<67> 21, -333, 274, -48, -86, -318, 184, -4, 92, -74, 77, -23, -112, -55, 198, -26, 15, 43, -295, 338, 174
<52> 13, -391, 382, -27, 244, -283, 130, -157, 178, 147, -247, -96, -137, -79, -44, 307, 292, 238, -183, 214, -36
<67> -61, -41, -200, -176, -81, 146, 28, 136, 137, -26, -189, 120, 252, -122, 70, 17, 50, 35, 222, -58, -101
<56> -48, -371, 148, 83, 253, -488, 61, -243, -252, 469, -109, -366, -388, 91, -208, 512, -202, 72, -214, 89, -46
<56> -141, 240, 7, -386, 3, 252, 123, 106, 232, -428, 139, 151, 246, -266, -326, -419, 101, -7, 158, 321, -7
<56> 195, -209, 156, 235, 25, 2, -14, 252, -88, 168, -330, 164, -237, -30, 273, 322, 134, 47, -283, -19, -66
<50> 151, 132, -21, 3, 112, 374, -32, 239, 183, -223, -206, 304, 231, -235, -5, -178, 269, -36, 242, -141, -100
<66> -98, 682, -262, -61, -574, 344, -138, 183, -439, -149, 113, 2, -44, 422, 45, -146, -461, -203, 31, -16, -13
<61> 45, 85, 148, -9, -84, 58, -8, 34, 60, -259, -23, 110, 14, -43, 34, -113, 103, -67, 27, 76, 10
<56> -38, 335, -236, -87, -96, 358, -46, 213, 2, -134, -86, 147, 162, -180, -204, -172, -94, -58, 269, -43, -175
<56> 383, 163, 286, 172, -177, 230, -55, 186, -135, -82, -451, 152, 17, 333, 415, 121, 168, -88, 32, -193, 54
<52> -182, -247, -142, -158, 310, -28, 87, -16, 322, -3, 413, 89, 94, -353, -191, -225, 184, 155, -202, 179, 48
<67> 37, -410, -52, -100, 159, -230, 102, -19, -41, 308, -165, -127, -40, -152, -170, 320, -193, 11, -13, 68, -138
<67> -2, -30, -180, 24, 23, 263, 35, 311, 242, -160, -9, 331, 210, -368, 103, -279, 151, 54, 92, -36, -79
<61> -88, 437, -222, -386, -418, 479, 47, 316, 440, -410, -112, 270, 397, -544, -224, -367, 76, 34, 307, 335, -164
<66> -157, -174, 63, 15, 153, -429, -13, -364, -150, -35, 408, -248, -173, 181, -66, -18, -127, -142, -80, -9, 200
<66> 123, -72, -78, 189, -250, -51, -140, 97, -3, 57, -151, 83, -117, -118, 238, 250, -26, -111, -66, -95, -67
<66> 9, -273, 117, -53, 228, -234, 156, -102, 84, 75, 154, -113, -9, -88, -78, -85, 0, 57, -103, 142, 137
<52> 57, 483, -292, 154, -478, 382, -171, 217, -70, -88, 13, 144, 87, -3, 90, -191, -245, -87, 125, -134, -140
<66> 26, 78, -67, 118, -278, 56, -45, 94, 49, -42, -160, 74, 55, -56, 206, -6, -36, 5, 122, -74, -67
<56> -104, 217, -56, -288, 10, 163, -37, 31, -207, -271, -42, 56, 101, 225, -106, -13, -22, -216, 219, -57, 2
<50> -58, 119, 98, -471, 120, 178, 109, 70, -75, -140, -264, 6, 130, 107, -287, 113, 76, -40, 154, 186, -57
<52> 237, -66, 69, 203, 323, 50, -74, -5, -117, 146, -81, 17, -52, 114, 38, 103, 118, -77, 3, -296, 45
<50> 98, -164, -75, -165, 26, -9, 64, 2, 84, 135, -41, -40, 174, 21, 55, 70, -9, 3, 19, -14, 61
<50> -194, -189, 244, -155, 259, -247, 77, -245, -34, -160, -72, -97, -25, 142, -97, 92, 173, 14, 137, 33, 17
<67> 63, 50, -66, 197, -294, -10, -19, 141, -50, 95, -180, 12, -61, -53, 211, 58, -159, 14, 26, -37, -52
<50> -85, -80, -38, 7, 244, -21, 85, 45, 59, 74, 101, 5, -13, -143, -92, -113, 70, 108, -50, 40, 52
<61> 141, 107, 151, 89, -292, -46, 18, 84, -198, 180, -80, -106, -227, 282, 233, 171, -139, 29, -345, 153, 135
<52> 34, -46, 201, -170, -40, -88, -8, -234, 47, -99, 8, -95, 53, 208, -32, 96, 82, -28, -14, 77, 28
<52> -296, -11, -9, -52, 12, -362, 55, -280, -488, 123, 214, -360, -209, 548, -35, 83, -404, -62, -14, -30, 127
<61> 55, 241, 112, -394, -71, 263, 43, -12, 140, -263, -94, 41, 237, -20, -316, -101, 72, -45, 165, 223, -86
<67> 267, 76, -11, -68, 5, 162, 11, 43, -78, 59, 48, -17, 138, 169, -13, -83, -128, -120, -5, -70, 82
<61> -197, 106, -153, -189, -83, 145, 3, 115, 105, -194, -73, 139, 164, -91, 46, -74, 132, 18, 181, 7, -33
<67> 142, 20, 226, -142, -11, 32, 62, -133, -33, -93, 99, -66, 76, 235, -117, -104, -78, -34, -72, 130, 24
<61> -41, 119, 143, -18, 11, 2, -25, -149, -88, 68, -87, -126, -86, 211, -134, 137, 13, 91, -26, 35, -74
<66> 6, -277, 211, -76, 166, -340, 114, -207, -34, 212, 121, -250, -227, -30, -276, 189, -131, 62, -290, 302, 21
<61> 141, 105, -48, -88, -97, 11, -18, 119, -184, 197, -71, -105, -162, 51, -57, 244, -162, -127, -192, 115, 94
<61> -23, 510, -322, -97, -546, 520, -130, 269, 259, -333, -178, 293, 412, -151, 217, -278, 91, -26, 403, -126, -115
<56> 44, -58, 131, -296, -85, -358, 134, -232, -55, 155, 182, -393, -84, 204, -47, 126, -156, -82, -213, 311, 383
<52> 136, -96, 375, -144, 3, -5, 112, 20, 280, -228, -124, 99, 8, -242, -108, -32, 255, 60, -129, 367, -14
<56> -290, -233, -24, -127, 344, -181, -58, -63, -122, -76, 76, 57, -203, 19, -60, 268, 227, -72, -122, -28, 8
<56> 209, 69, 618, -35, -298, -162, 83, -85, -211, -85, -317, -153, -289, 382, 71, 274, -53, -15, -277, 372, 38
<66> -54, 337, 249, -192, -228, -64, 75, -184, -37, -83, -76, -275, -97, 51, -391, -2, -181, 35, 59, 385, -33
<66> 83, 50, -11, 267, -281, -148, -132, -119, -129, 290, -176, -197, -232, 20, -34, 337, -272, 15, -35, -46, -193
<61> -108, 216, -204, -82, -499, 219, 86, 143, 269, -95, 225, 92, 251, -149, 91, -432, -188, 204, -44, 250, -47
<50> 186, -84, -1, 139, -33, -110, -14, 45, -290, 452, -201, -188, -252, 152, -12, 402, -284, -11, -207, -21, -51
<50> 130, 285, -27, -102, 39, 469, 62, 331, 24, -255, -124, 277, 267, -24, 11, -353, 103, -43, 202, -57, 0
<67> -144, 130, -69, 97, -50, 217, 27, 180, 239, -186, -73, 226, 115, -355, -46, -283, 132, 182, 169, 43, -193
<67> -29, 252, -373, 126, -367, 150, -70, 168, 62, 24, 166, 52, 105, -173, 141, -246, -233, -28, 83, -74, 22
<52> -126, -86, -49, -100, 253, -144, -99, -143, -382, 68, 39, -111, -181, 351, -82, 329, -57, -199, -26, -185, 27
<50> 202, 357, -32, 313, 75, 407, -248, 194, -145, 26, -368, 206, -58, 110, 123, 166, 249, -63, 154, -436, -130
<61> -169, -53, -368, 274, 132, -76, -161, 77, -210, 117, 70, 56, -145, -85, 115, 101, -92, -130, 120, -384, -40
<66> 79, 153, 96, 104, 50, 173, 29, 131, 128, 44, -97, 63, -75, -279, -229, -79, 69, 153, -77, 166, -129
<66> -85, -226, 147, -25, 232, -265, -36, -319, -185, 62, 108, -164, -113, 390, 21, 216, 46, -37, -83, -128, 64
<67> 195, -192, -86, 281, 374, -160, -146, -103, -303, 465, 141, -166, -324, 101, -142, 349, -160, -129, -269, -260, 12
<52> 110, -549, 414, -210, 216, -493, 69, -374, 206, 165, -282, -247, -113, -46, -97, 591, 285, 44, -127, 214, 23
<50> 144, 335, 60, 224, 3, 97, -249, -47, -507, 27, -18, -60, -292, 519, 72, 231, -89, -275, -83, -317, 66
<50> -26, -161, 133, -284, 138, -150, 197, -200, 280, 145, 178, -214, 107, -96, -254, -76, 59, 220, -162, 353, 122
<66> 210, 55, 66, 246, -137, -26, -101, 45, -238, 173, -67, -47, -227, 211, 183, 201, -133, -94, -208, -101, 40
<66> 60, -358, 77, -149, 374, -108, 144, -101, 565, 94, 79, -6, 167, -592, -302, -74, 332, 214, -46, 239, 5
<61> 49, 190, -218, 83, -1, 330, -80, 212, 145, -74, 10, 222, 141, -288, -72, -202, 63, 1, 127, -113, -129
<67> 32, 226, -77, -154, 28, 227, -50, 0, 75, -173, 77, 63, 190, -7, -135, -171, 77, -93, 167, -54, 23
<56> 233, -202, 162, 235, 211, -202, -133, -146, -289, 236, -95, -112, -240, 396, 251, 406, 79, -155, -175, -320, 143
<56> 15, 339, 30, -6, -353, 99, -121, 10, -220, -91, -255, -49, -86, 208, -1, 187, -156, -132, 141, -21, -115
<67> 216, -363, -477, 155, 763, 105, -177, 153, 91, 503, 227, 134, -36, -433, -169, 247, 235, -114, -198, -431, 52
<56> 159, 587, -86, 57, 132, 633, -155, 176, -90, -244, -55, 239, 238, 181, -88, -332, 172, -112, 317, -365, -40
<67> -5, 225, -220, -126, 36, 284, -39, 46, -224, -69, 281, 58, 224, 461, 125, -271, -109, -122, 53, -260, 157
<50> -103, 453, -321, 266, 74, 180, -292, -1, -367, 124, 168, -47, -225, 203, -92, 67, -111, -160, 45, -395, 1
<52> -110, 472, 331, -276, -278, 123, 16, -172, -71, -394, -13, -100, -37, 210, -379, -126, -78, -23, 67, 381, -107
<56> -365, -304, -357, 8, 123, -184, -49, -31, 42, 83, 383, 65, -65, -149, 68, 15, -9, 58, -172, -63, -20
<66> -76, 321, -319, -19, 396, 442, -173, 271, -93, -105, -71, 259, 6, -303, -393, -21, 166, -156, 248, -254, -190
<50> -184, -176, -303, -118, 255, -9, -67, 137, -99, 5, -121, 128, -2, -186, -58, 238, 67, -153, 184, -200, -98
<61> 2, 8, -74, 139, -115, 71, 25, 136, 298, -79, 116, 151, 68, -389, 68, -274, 77, 116, -40, 99, -14
<50> -207, -313, -61, -148, 363, -200, 122, -147, 327, 140, 170, -83, 80, -299, -163, -27, 247, 228, -46, 118, 77
<67> 8, 25, 190, 10, -267, 55, 104, 140, 161, -273, -192, 157, 70, -184, 92, -180, 27, 78, 83, 219, -117
<50> 91, 369, -270, 37, -133, 399, -119, 317, -234, -188, 83, 234, 96, 114, 122, -237, -144, -259, 109, -232, 37
<61> -64, 291, -370, -328, 36, 316, -188, 84, -190, -214, 111, 125, 183, 145, -138, 23, -27, -362, 237, -241, 13
<52> -26, -417, -129, 115, 143, -340, -37, -133, -25, 366, 295, -136, -230, -64, 27, 259, -112, 21, -394, 9, 56
<66> -428, 109, -188, -100, 145, 49, -64, -86, -54, -247, 90, 72, 46, -64, -261, -109, 21, -1, 310, -103, -214
<52> -13, 425, -89, 68, -452, 370, -41, 253, -199, -222, -159, 180, 111, 225, 176, -226, -237, -34, 188, -76, -165
<56> 326, -170, 26, 359, -35, -128, -105, 8, -189, 395, 8, -90, -275, 89, 141, 287, -209, -67, -341, -125, -1
<52> 92, -123, 112, 221, 52, -223, -42, -61, -295, 194, -106, -127, -239, 311, 249, 267, -62, -80, -117, -184, 124
<52> 104, -509, 21, -109, 113, -73, 142, 121, 432, 89, -315, 158, 230, -445, 126, 145, 275, 166, 64, 78, -107
<61> 83, 320, 7, 166, -478, 129, -75, 55, -62, -38, -295, -19, 29, 84, 134, 12, -192, 0, 223, -63, -152
81, -527, 279, -159, 258, -446, 179, -286, 62, 237, 115, -262, -82, 96, -58, 214, 10, 75, -293, 229, 166 : <66>
61, -112, 54, 42, -232, -12, 26, 70, 264, -137, 44, 140, 65, -238, 162, -124, 67, 53, -104, 160, -24 : <50>
-89, -195, -134, 409, 45, -304, -197, -231, -185, 225, 30, -128, -235, 55, 89, 274, -154, -54, 68, -368, -146 : <66>
-236, 75, -192, -82, 75, 188, 13, 171, 135, -134, -7, 191, 89, -306, -151, -146, 106, 100, 128, 44, -165 : <56>
-196, 122, 6, -43, -179, 6, 133, 28, 207, -213, 163, 23, 81, -285, -152, -401, -98, 149, 75, 296, -55 : <67>
49, -45, -64, 262, -193, -183, -117, -94, -136, 214, 146, -119, -205, 166, 231, 152, -169, -32, -227, -109, 71 : <50>
-70, -126, -190, 60, 167, -7, -8, 18, 72, 6, 309, 77, 40, -177, -50, -195, -29, -9, -52, -67, 14 : <61>
-45, -19, -107, -36, -142, 146, 30, 241, 268, -112, -221, 213, 83, -559, -154, -32, 26, 78, 135, 183, -288 : <50>
-223, -8, 114, 93, -38, -351, -75, -365, -297, 199, -104, -347, -300, 330, -136, 392, -195, 48, 30, -40, -123 : <56>
176, 239, 57, 122, 91, 238, -89, 22, 126, -117, -169, 85, 80, -258, -273, -105, 101, -46, 276, -103, -175 : <56>
-217, 532, -394, -227, -375, 492, -25, 233, 46, -328, 176, 200, 335, -77, -135, -492, -220, -27, 292, 43, -143 : <56>
217, -160, 99, 40, 47, 104, 21, 145, 294, -38, -167, 196, 107, -293, 108, 3, 270, 54, -44, 34, -30 : <52>
239, 78, 98, -158, -34, 189, 70, 59, 284, -120, -4, 71, 238, -180, -83, -208, 125, -2, 36, 149, 68 : <67>
95, -231, 191, 89, -87, -363, 151, -161, -100, 48, 313, -201, -81, 235, 219, -185, -253, -38, -230, 127, 289 : <52>
